Below are the code and all the weights of a small trained network. Each question names an input and a class and asks about switching units off, where a switched-off unit gives its printed mean instead of its output.

import numpy as np


def w(rows, s, z=0):
    codes = np.array(rows[::2]) - 128.0
    scale = np.full(codes.shape[1], s)
    scale[-1] = z or s
    return codes * scale


def f(y):
    return y / 2 * (1 + np.tanh(0.7978845608 * (y + 0.044715 * y**3)))


def log_softmax(a):
    a = a - a.max(-1, keepdims=True)
    return a - np.log(np.exp(a).sum(-1, keepdims=True))


def net(x, mask):
    res = np.array(x, float).reshape(1, 7) / 4 @ E
    y = f(res @ A[0][:, :-1].T + A[0][:, -1])
    res = res + np.where(mask, y, B[0][:, -1]) @ B[0][:, :-1]
    return log_softmax(res[-1] @ U[:, :-1].T + U[:, -1])


A, B = {}, {}
E = w([
[194,173,191,116,104,72,78,95],'x0',
[193,176,131,144,114,166,234,121],'x1',
[77,158,187,108,144,239,121,77],'x2',
[175,75,145,22,107,169,131,185],'x3',
[128,124,131,131,128,127,129,128],'x4',
[162,165,119,167,199,160,63,206],'x5',
[147,93,126,96,254,97,168,87],'x6',
],0.0092)
A[0] = w([
[149,75,124,75,137,152,132,163,55],'n1',
[185,128,121,145,101,147,175,84,74],'n2',
[215,186,130,155,144,159,228,180,38],'n3',
[91,144,125,222,133,76,137,129,50],'n4',
[44,115,102,168,75,172,155,216,113],'n5',
[73,90,91,132,112,132,182,111,115],'n6',
[84,201,87,193,155,78,124,52,84],'n7',
[134,91,48,143,122,92,154,194,101],'n8',
[76,62,144,162,125,96,81,137,142],'n9',
[140,116,109,120,108,67,140,169,13],'n10',
[170,108,66,72,85,161,95,141,82],'n11',
[141,143,76,147,123,164,208,148,72],'n12',
[112,153,97,136,74,149,109,135,50],'n13',
[95,123,200,126,138,168,121,113,38],'n14',
[160,100,87,142,112,97,123,141,47],'n15',
[122,115,137,86,95,101,146,60,90],'n16',
[117,142,99,141,76,150,99,141,55],'n17',
[139,132,125,152,173,166,110,191,86],'n18',
[46,81,75,77,143,123,67,157,113],'n19',
[151,205,120,178,174,120,98,184,141],'n20',
[146,159,161,148,63,125,93,135,131],'n21',
[142,98,128,145,247,140,147,62,170],'n22',
[141,100,72,147,131,76,170,175,41],'n23',
[147,197,184,92,123,148,80,84,137],'n24',
[71,146,144,102,149,239,117,115,7],'n25',
[134,97,157,67,214,60,152,133,100],'n26',
[115,74,145,125,82,110,175,111,75],'n27',
[81,68,96,118,109,137,164,111,76],'n28',
[181,134,159,137,109,45,112,143,92],'n29',
[102,89,191,152,149,178,143,118,96],'n30',
[90,76,151,100,159,90,50,125,1],'n31',
[180,94,171,76,117,120,120,155,96],'n32',
[137,143,163,98,86,83,133,72,121],'n33',
[172,144,165,134,169,154,99,199,71],'n34',
],0.012,0.0047)
B[0] = w([
[143,159,86,50,35,200,170,78,173],'n1',
[112,160,190,152,106,148,85,166,173],'n2',
[142,197,217,153,130,144,82,180,218],'n3',
[135,133,134,56,97,179,149,78,194],'n4',
[189,37,64,191,134,131,139,152,235],'n5',
[109,156,83,118,143,143,74,190,198],'n6',
[155,133,119,7,4,228,163,95,234],'n7',
[116,205,106,172,173,70,188,59,215],'n8',
[189,169,196,154,125,169,80,122,201],'n9',
[73,148,170,152,135,58,181,72,164],'n10',
[132,135,143,81,93,177,175,75,175],'n11',
[182,172,178,181,146,178,64,138,190],'n12',
[84,93,179,155,71,91,198,195,159],'n13',
[107,177,176,150,170,70,213,47,165],'n14',
[74,158,178,152,149,100,182,80,159],'n15',
[77,147,118,136,93,69,76,162,185],'n16',
[111,51,218,123,68,74,220,173,162],'n17',
[39,168,80,68,92,101,112,155,184],'n18',
[194,192,184,162,138,154,78,143,226],'n19',
[41,123,96,88,108,124,108,154,208],'n20',
[188,2,109,177,112,129,198,179,184],'n21',
[150,31,124,160,93,96,175,201,255],'n22',
[125,143,134,136,146,80,154,78,193],'n23',
[159,148,55,190,206,95,148,113,184],'n24',
[87,167,111,175,158,72,182,47,221],'n25',
[164,54,142,157,90,115,170,180,216],'n26',
[56,136,114,108,93,87,94,148,174],'n27',
[97,150,73,145,119,99,80,161,182],'n28',
[141,182,64,208,217,128,160,89,194],'n29',
[141,166,118,150,149,79,167,117,176],'n30',
[138,157,206,169,87,148,108,145,185],'n31',
[141,122,83,40,78,224,168,90,175],'n32',
[77,126,57,130,146,111,26,181,190],'n33',
[30,126,97,96,92,59,106,155,178],'n34',
],0.0081,0.01)
U = w([
[89,172,168,150,143,71,186,29,95],'0',
[149,33,177,137,87,106,181,197,62],'1',
[128,145,131,33,66,214,149,71,93],'2',
[16,156,108,81,99,86,48,179,89],'3',
[174,188,255,151,118,157,49,148,91],'4',
[135,121,114,130,132,139,118,128,251],'5',
[174,130,47,155,159,143,104,135,210],'6',
[167,109,94,102,192,163,73,96,106],'7',
],0.011,0.021)

Each question gives the input, the list of numbers given to net, and the class t.
The units are the neurons (one row each of A and B). Each row of codes is followed by its name. A weight is (code - 128) times the scale printed after its matrix; where a second scale follows, it is the last column's (A, B and U).
mask holds one flag per neuron, in row order. A switched-off neuron (its flag False) gives its mean, the last column of its row in B, instead of its output. The means were averaged over made-up inputs and are rounded, as every weight is.
A unit's drop is (log p(t) with every unit on - log p(t) with that unit switched off) / (log p(t) with every unit on - log p(t) with every unit switched off).
The circuit of an input: a set's keep is (log p(t) with only the set's units on - log p(t) with every unit switched off) / (log p(t) with every unit on - log p(t) with every unit switched off). Starting from the 12 units with the biggest drops (on a tie, the unit counted first), units are removed one at a time, each time the one whose removal leaves the highest keep (on an exact tie, the one counted first), for as long as the keep stays at least 0.8.
circuit, biggest first: the units of the circuit, biggest drop first
unit that matters most: the unit with the biggest drop
k most important neurons: the k neurons with the biggest drops, biggest first
drop when u is switched off: that unit's drop, to one decimal
input [1,-7,-1,3,5,6,-1], class 4: unit that matters most => n19
input [-6,6,-1,3,6,8,2], class 3: 2 most important neurons => n18, n34
input [-8,1,-7,-8,-2,5,-2], class 2: circuit, biggest first => n7, n4
input [-6,-7,-7,5,-6,4,-5], class 0: circuit, biggest first => n8, n10
input [-6,-6,0,-5,-4,-2,6], class 1: 2 most important neurons => n22, n26
input [-1,-8,5,8,-7,0,-2], class 2: 3 most important neurons => n1, n32, n11
input [2,-3,-6,-7,3,-3,-8], class 1: 3 most important neurons => n21, n17, n13
input [4,7,-5,0,1,-6,3], class 4: circuit, biggest first => n3, n2
input [6,7,7,6,4,-3,-7], class 0: 2 most important neurons => n24, n14
input [8,3,-3,-4,0,-3,5], class 6: circuit, biggest first => n29, n33
input [4,-3,-8,8,-3,-5,-2], class 0: 2 most important neurons => n10, n29
input [0,-2,6,-7,-1,0,-2], class 2: 2 most important neurons => n7, n8
input [7,-4,2,-2,2,-7,5], class 3: 3 most important neurons => n33, n16, n5
input [8,6,-5,2,-2,3,-4], class 6: 3 most important neurons => n29, n21, n24
input [-6,-2,1,-8,8,-1,6], class 2: unit that matters most => n7
input [-8,-3,8,6,3,-3,4], class 0: 2 most important neurons => n25, n14
input [-8,-3,-2,2,-8,5,-8], class 1: 2 most important neurons => n17, n5
input [6,3,-4,-7,6,1,-8], class 1: 2 most important neurons => n21, n17
input [4,-4,-7,7,-3,0,-2], class 0: circuit, biggest first => n10, n8
input [3,-2,-3,3,-1,5,0], class 3: circuit, biggest first => n34
input [3,1,1,-4,1,-5,5], class 1: circuit, biggest first => n22, n8
input [5,-7,7,-8,-8,-1,5], class 2: drop when n8 is switched off => 0.1
input [6,-2,3,3,2,-3,6], class 1: drop when n19 is switched off => 0.1
